How the objects are linked:
at | λ β κ τ ξ
j82 | j674 j388 j318 j47 j35
j388 | j47 j211 j35 j338 j374
j250 | j550 j595 j275 j169 j109
j760 | j982 j674 j82 j403 j388
j71 | j127 j760 j338 j982 j82
j275 | j595 j109 j572 j877 j780
j595 | j169 j877 j109 j264 j834
j690 | j250 j275 j470 j595 j572
j470 | j275 j572 j17 j109 j124
j35 | j211 j374 j84 j635 j677
j840 | j84 j454 j169 j677 j264
j677 | j155 j319 j177 j505 j550
j17 | j572 j124 j982 j780 j403
j505 | j35 j84 j840 j374 j454
j109 | j877 j834 j780 j690 j115
j124 | j780 j745 j403 j115 j71
j982 | j124 j403 j674 j745 j47
j834 | j690 j470 j115 j275 j17
j155 | j318 j505 j319 j35 j840
j403 | j745 j71 j47 j127 j338
j780 | j834 j115 j745 j470 j127
j635 | j82 j318 j155 j388 j505
j211 | j338 j635 j374 j82 j155
j177 | j319 j550 j250 j840 j595
j318 | j388 j35 j505 j211 j84
j127 | j17 j982 j760 j124 j674
j454 | j677 j177 j264 j319 j250
j47 | j71 j338 j211 j760 j635
j169 | j454 j264 j877 j177 j690
j84 | j374 j677 j454 j155 j177
j115 | j470 j17 j127 j572 j982
j745 | j115 j127 j71 j17 j760
j264 | j177 j250 j690 j550 j275
j877 | j264 j690 j834 j250 j470
j319 | j505 j840 j550 j84 j169
j572 | j109 j780 j124 j834 j745
j374 | j635 j155 j677 j318 j319
j550 | j840 j169 j595 j454 j877
j674 | j403 j47 j388 j71 j211
j338 | j760 j82 j635 j674 j318

The rows follow the links: the fewer symbols apart two objects are, the more alike their rows tend to be.

Each row is also shifted at random along 3 hidden directions that mean nothing.

Each row, then its object:
[-15 -35 -16 -22  29 -30   5  19  44  -9  18   7  -2   8 -31  26   5  33  23 -16  33 -22 -38  -9  18  24  27  16   4 -36  32  -2  39 -32  -3 -13  35  26  64  48  11 -27  30 -12 -15 -10  29 -23 -16  -1  17  -9 -13  22   1  26  11   8   5 -18 -38  -5  13 -65   2]: j109
[  8  50   7   3  25  33 -23  27 -62 -12 -37   2   0 -18  59   6   2  12 -21 -44 -18  33  17 -28   2 -36  14 -19  37  32  52  21  13  26 -26 -16  37 -45  34 -13  60  11 -33   3   0  -3 -47 -11  -9 -12 -28  -6 -18  -6  -1  13  14 -22  -4   5   3  -1  35  34  -8]: j155
[-23 -26 -29  38 -19  -1  17 -10  44  24 -55 -20  49  40  10  29  42  48  58  15  -9  22  62  53  31   7 -23 -36  50 -15  21  18   3   2 -10  13 -18 -13 -31  -8 -16 -41  -9  27  15 -26   6  -8  42  18  49  22 -41 -13  23  -2  -7  18  22   5  -5  -4 -12 -37  17]: j982
[  21    0   -2  -31  -27    7  -46  -23  -49  -15   39   33  -29  -13   11 -101   22  -47  -27   -4   -4   10  -20   15   18  -21   28   63  -17   -3   12   17   14  -15  -63  -40   -7  -16  -70   41   -2   13   24  -54  -58  -54    5    3  -30    8   13  -13  -13   34  -54    2  -36  -31    2  -22   23  -17  -40   96   26]: j454
[  1  49   3  15   3  16  -5 -42 -35 -16  62  29 -22  10  63  16  25 -23 -46  36 -35  -9 -32 -39 -46  17 -47 -26 -56  67 -25  15 -20  54  32 -18  -3 -23 -21 -17  17 -29 -38   2  30  -9 -36 -16  -4   5 -39  15  37  -1 -32   4  31 -11 -22  30  -4 -30  -4 111 -57]: j374
[-12 -19  17  -2   3 -33  25  15  20  -7  -9 -12   1 -27 -46  34 -47  16  16  19   3 -50 -33 -28  -9  37   2   1 -20  -7 -48 -19  14   6  41  50  -9  11  29 -22 -35  27 -17  45  22  62  11  -1  18  -7  13   4  28 -34  25 -21  31  18 -21 -23  10   3  11 -20  16]: j17
[ 13 -51  20   8 -12 -33  30  11  27   3 -43  15   6 -42 -12  40 -13  45  28 -10  24 -48 -15 -38  -8  23  18 -28 -29 -13 -11  -3  57  13 -23  33  13   1  41  -7   9   2 -20  58  24  47   8 -16  18 -13  24   9   3 -22  16 -20  13  32 -13 -12  33  -1  39  14  49]: j745
[ -4  -3 -19 -15 -19  -5 -20   0 -50 -12  29   2 -71  -9  -3 -19  14 -28 -35  -5 -17 -16 -29 -16  -6 -17   1  42 -15  -4  10  18   2   2   8  13 -13 -21 -19 -18 -33   7 -14 -18 -23 -43 -23 -27 -14  -1 -12   1  25   5  -1   0  22 -38  -9 -52  -8  -4 -58  33 -17]: j169
[ -1  68   8  14  39  30 -11   9 -51 -24   8  17   8 -14  39   7  -7  -9 -23 -31 -13  22  -4 -45  -4 -21   9 -17   3  42   8  -3   5   1 -10 -22  44 -16  50  -9  57   3  -5   5  12   4 -35  12 -30 -21 -37   7  -2   5 -13   6  -1  -5  -8  22  -2 -13  55  54 -15]: j505
[ 46   4  57  20 -58 -12  -3  -6 -31   9  -6  37 -24 -56  36 -30  -9  -9 -25  16  11  -8   7 -12 -37  -8  -5  -4 -23  36 -10  16  10  41 -47  12 -13 -10 -41  25  27  13 -21   3  13  21   1   0  -8  -6   4  13  13  19 -33 -22 -32   8 -31  25  56  21  10  56  25]: j211
[ 21  -9   8 -41 -28  -5 -38  25 -23  -4  12   4 -57 -31  -7 -25   4 -27 -43 -15  13  14   0   2   0 -36  15  35  11  10  23  14   3 -14 -24   8  10  -1  -1   5  -1  14  11 -39 -39 -37   7 -17 -24  11  -2 -18  13  28 -21  20 -20 -28  -7 -20   4  19 -37 -28  -2]: j177
[ 23  -9  25 -29  -1 -15 -21  10 -25 -15  30  28 -31 -10  12 -25 -23 -21 -39   1  35  15 -41  -3 -13  -5   5  15  -8  12  16 -19   7 -25 -22   7  18  36  16  32  22   2  46 -40 -22  -1  14  10 -33   2 -14 -25  14  37  -7  29 -20  -6  -9  20   4   3   5 -17 -12]: j840
[-16 -42  -4 -30  30 -24 -29   1  28 -18   6  18  11  -6  -3  -6   7  42  17 -21  20 -22 -47 -25  14  19  36  30 -10 -37  28 -19  86 -33 -35 -36  39   7  44  39  24 -13  23   2 -15 -14   7 -28  -8  -7  27 -11 -25   7   5  10   4  -6   7 -23 -10 -16  27  33  40]: j275
[ -7 -38  11  18 -26 -35  32 -20  17  14   0  -6  16 -12 -34   7 -14  19  10  17   0 -46 -18 -10 -23  48 -13 -15 -53 -27 -54 -16  22   9  24  31 -12  -2 -18 -26 -36   8 -20  52  30  44  12  -7  24 -17  12  13  21 -21  24 -35  18  18  -6  -5  21 -31  13  59  10]: j124
[ 19  29  14   6  35  21  25  28 -14  10  -9 -15  11  21  -1  34 -18 -33 -23 -12   4  52   4  14   6 -33 -28 -25  37  10 -11 -36 -47 -73  41  16  37  41  35 -10  19   4  58 -30  10 -21  -6  59 -24 -13  -2 -27  24  17  47  36 -35  12  34  54 -12  -4   8 -88 -64]: j677
[ 16  48  11  35  39   1  13 -22  13   2  43  -4  17   3   1  38 -43  -9  -4  33  15 -11 -16 -11 -35  24 -23 -25 -36  29 -43  -1 -48  34  43 -17  -9  32  40  14  24   6  -2   9  23  81  26  32  11  -1 -37   6  17 -11   6  -5  10  39  -3  49 -15  11  49 -32 -20]: j47

Where do the symbols, taken in turn from left to right, take each start?
Answer with the object's name.
[  4  48   3  10  31  25  16   3 -39 -15   0  15  23  25  17 -12 -12 -30 -21 -24 -13  33   6  -2  -2 -19 -17 -18  27  21  -7 -19 -31 -24   6 -17  33   2   9  -6  32  10  33 -24   2 -13 -18  40 -31 -17 -10 -21   5  10  21   6 -17  -1  34  40  -7 -21  28  25 -31]
β τ τ -> j374
[ -6 -38  -1   7  -9 -17  16   6  30  19 -55   3  21 -33  21  15   7  62  42   2   9 -31   9   2   4  33   5 -28   2 -25  18  17  63  15 -46  18   7 -23  -3  13  11 -22 -28  57  21   8 -13 -22  28  -6  39  22 -16 -19   2 -27 -12  19  -6 -12  19  -1  27  26  53]
τ λ -> j780
[ 18  15   1  23 -50   5 -22 -34 -32  11  24  33 -32  -8  67 -25  38  -8 -17  45 -10   2   0  -4 -47 -12 -29 -20 -40  56  -9  32   6  61 -28 -11 -13 -39 -81  -5   3 -15 -37  -5  15 -28 -33 -23  -5  -2 -13  19  -1  12 -43 -16  -8 -18 -42   7  39 -10 -16 129  -7]
λ τ τ -> j674
[ 30   9  45  23 -18  -3  33  13  -2  13   4   1  19 -25 -19  13 -39 -18 -11  25  24  -3   7   1 -43  -2 -33 -18  -5  38 -43 -23 -54  13  22  26 -22  27  13  -3  11  11  23  11  27  62  22  43   2  -2 -16  -9  25   0  26 -18 -26  39  -4  42  31  21  24 -63 -22]
β ξ λ κ -> j155
[  0  19   3  -3  20  -5 -37  -2  27  -5  -5   3  18 -26  51  36  -4  48  24   4  17 -10  -2 -22   2  27  28 -16  -4  25  47  26  39  72 -33 -46  35 -22  38  34  54 -15 -33  24  21  27  -1 -32  25  -5 -13  30 -31 -15 -45  -9  19  16 -23  -1 -10  19  63  11  56]
β ξ -> j388
[ 14  19  30 -13  16  -9  11 -17 -22 -18  75  36 -16   6  21 -23 -20 -43 -50  19  12   3 -59 -29 -42   0 -27  15 -52  23 -34 -22  -8 -32  21 -21  26  59  11  38  17  -4  50 -38  20   9  12  25 -46  -8 -10 -12  34  30   2  29 -22   0  -3  48   5 -27  26  35 -49]
λ λ -> j35
[ 51  -8  64  19 -33 -15  34   4  -6   3  31  28 -22 -46   0  25 -33 -16 -33  33  33 -23 -15 -26 -72  12 -30 -32 -49  44 -57 -10 -37  20  31  49 -13  36   8  -3  17   5   7   2  30  78  17  29  -9 -11 -13  -9  45   2  29   6 -23  26 -24  58  29  22  33 -25 -38]
τ τ -> j674
[ 33 -13  30  15 -47   8   9   5   5  18 -14   8 -31  -8  19  26   7 -17 -14  12  12   8  48   4 -49 -16 -47 -45  22  39  -5  31 -49  22  20  51 -26  -8 -27 -21  -4 -28  -8   0  12   1  -1   1 -14  -1  14 -12  16  11  13  14 -29  13  -6  38  20  24  -7 -43 -41]
τ λ -> j47
[ 25  49  24  18   8   2 -16   2 -20  11 -42 -18  40 -31   3 -20 -46  -4  11 -21   3  12  33  16  18 -31  18   4  21  26   2  -3 -18  25 -30 -18 -10  -5  20  21  34  34   7  12  -3  59  21  41   0 -14 -13  -1  -1  -2  11 -23 -21  24  -4  34  19  45  49 -35  48]
τ ξ λ -> j338
[ -8  -3 -22  27  11  -7  -2 -20  47   0  12   4  26  13  35  54  37  52  35  29  12  -7   7 -10 -17  36 -14 -43 -13   4  13  25  16  46  12 -13  11   5   8  16  14 -37 -23  21  28   4   1 -28  30  -6   8  31 -26  -8 -12  -4  20  33  -8  16 -13  -1  30  -7  16]
ξ ξ -> j318
[  5 -15  -1 -41 -27  -6 -39  19 -44 -17   6   5 -50 -29   5 -53   9 -22 -34 -17  -8  -5 -12 -16   9 -24  37  52   5  10  30  14  21  -3 -47  -3 -11 -27 -17   3  -7  26 -10 -37 -38 -39   0 -29 -22   1   9 -13  -2  21 -35  19   5 -40 -16 -50  -8   9 -41  31  10]
λ τ β -> j319
[ -9  41 -17  39  37   5  -7 -53  23  -1  47 -13  41  29  11  10  -6   4  16  37  -7  -1  -2  14  -6  22 -20 -12 -31  22 -21  -6 -51  42  32 -42 -20  14 -14  22   8  -9  -9  14  29  42  14  30  20  -1 -41  19  -2  -8  -9 -20  16  21   3  33 -24   0  21   0 -11]
κ κ τ -> j635
[-12  -4   6  -4   8 -31  17 -12  20   1  39 -15  -5 -10 -65  11 -38   9  14  25   7 -58 -42 -18 -12  44   2  16 -46 -14 -41 -15  -1  13  34  25 -28  20  20 -18 -38  31 -12  20  20  60  19  -6  15   5 -18   7  29 -35   3 -26  28   7  -5 -23  -2   7  -2  -3  -2]
ξ ξ -> j47
